Look-ups in named tables: a row name and a column name give one cell, copied from the table.

demabas:
	tavanu	lav	dap	zotega	bib	nebe	les	ked	vadi	suf
rizutu	-2.4	-1.4	-4.4	-1.4	-2.2	0.1	0.3	-1.1	-2.2	-1.7
tef	2.3	0.4	4.2	-1.5	-7.2	-3.9	-2.6	2.2	-7.3	-4.7
fimopa	1.0	-2.2	-4.0	-0.3	-0.3	-0.3	-0.8	-1.3	-3.9	-1.3
busofil	1.1	-0.8	1.6	-3.2	-1.5	-2.7	-0.6	0.0	0.0	-1.0
fupu	-5.5	2.9	-3.3	-1.7	-2.8	-1.3	-6.3	-6.1	4.8	-3.7
sobogar	-2.8	-1.0	-0.5	-1.0	0.5	-4.3	-2.8	2.1	-0.8	2.6
rurobo	3.5	-0.8	0.9	-8.8	-1.0	2.8	0.8	-2.9	-5.6	1.1
bezofe	-2.6	-6.3	6.2	1.5	2.3	1.5	-3.1	-1.3	-2.6	-5.0
nalus	-1.8	-3.6	-1.9	1.2	0.6	1.2	-3.1	-3.2	-3.0	-3.1
pulo	1.3	0.1	-1.9	-1.0	-3.5	-3.8	-3.1	-1.8	-3.3	-6.2
rel	-1.7	-3.5	2.8	-0.4	1.4	0.0	0.7	2.7	0.8	-7.6
lesifa	-2.5	-2.7	4.1	-2.3	1.3	-3.3	-1.5	-1.9	-0.8	-1.8
tefibek	-1.3	3.4	-2.6	-0.5	-1.8	-1.8	-4.9	1.2	0.6	-5.7

pulo, tavanu -> 1.3
rurobo, bib -> -1.0
tefibek, suf -> -5.7
lesifa, nebe -> -3.3
bezofe, nebe -> 1.5
pulo, zotega -> -1.0
busofil, suf -> -1.0
tef, ked -> 2.2
nalus, nebe -> 1.2
lesifa, ked -> -1.9
Row with the largest lav: tefibek

Table rut
columns: zokota, riloz, maneb, kelemin, logig, gutum
kagodu: [124, 43, 38, 106, 106, 39]
beparam: [107, 173, 57, 166, 85, 163]
fomogu: [43, 128, 101, 107, 46, 123]
bamurib: [107, 28, 96, 50, 117, 33]
fak: [50, 145, 145, 89, 69, 150]
mir: [86, 122, 90, 148, 64, 114]
mel: [225, 128, 98, 77, 183, 130]
luzize: [107, 159, 85, 113, 88, 152]
vanu: [150, 103, 65, 123, 122, 98]
led: [183, 114, 55, 70, 134, 116]

What is the maneb of fak in rut? 145
What is the kelemin of luzize in rut? 113
What is the gutum of fomogu in rut? 123
What is the gutum of fak in rut? 150
What is the kelemin of vanu in rut? 123
What is the maneb of led in rut? 55
What is the zokota of fak in rut? 50
What is the gutum of mir in rut? 114
What is the logig of fak in rut? 69
What is the riloz of mir in rut? 122
What is the logig of fomogu in rut? 46

Table bipas
             bog     nedu
ladu      56.015  -15.912
nev      -20.082   29.807
dad      -52.998   34.060
talu      50.299  -50.265
buzed     33.556   -6.713
tezubo   -14.338   71.861
konimem  -19.001   43.968

nedu of talu: -50.265
nedu of ladu: -15.912
nedu of konimem: 43.968
bog of konimem: -19.001
bog of dad: -52.998
nedu of nev: 29.807
nedu of dad: 34.060
nedu of tezubo: 71.861
bog of tezubo: -14.338
bog of talu: 50.299
nedu of buzed: -6.713

Table lakevet
|  | lomuta | peb | kogeneb | pap | bepigu | rakorav |
|---|---|---|---|---|---|---|
| tusudi | 3462 | -1213 | 2263 | 1399 | 1115 | 3573 |
| sodis | 3244 | -8002 | 3628 | 5757 | -2989 | 6872 |
| zadugup | -3338 | -1127 | -4361 | 3332 | 7847 | 3361 |
| gok | 5811 | 5618 | 950 | -6750 | 7944 | -5882 |
| vipe | 4107 | 4905 | 2417 | -3101 | 1831 | -2770 |
| zilu | 3989 | -1201 | 3529 | 599 | 1428 | 2443 |
| nof | 4984 | 4934 | 3627 | -3132 | -3213 | -3964 |
| kot | 3784 | -7048 | 3287 | 4972 | -1118 | 7174 |
| potubug | 62 | 743 | -1175 | -388 | 8039 | 522 |
| dagip | -2530 | -684 | -3082 | 3452 | 7651 | 4319 |

gok, lomuta: 5811
sodis, bepigu: -2989
zilu, lomuta: 3989
zadugup, peb: -1127
vipe, rakorav: -2770
kot, lomuta: 3784
potubug, peb: 743
vipe, peb: 4905
nof, pap: -3132
sodis, lomuta: 3244
zilu, pap: 599
kot, pap: 4972
tusudi, pap: 1399
dagip, rakorav: 4319
sodis, kogeneb: 3628
nof, lomuta: 4984

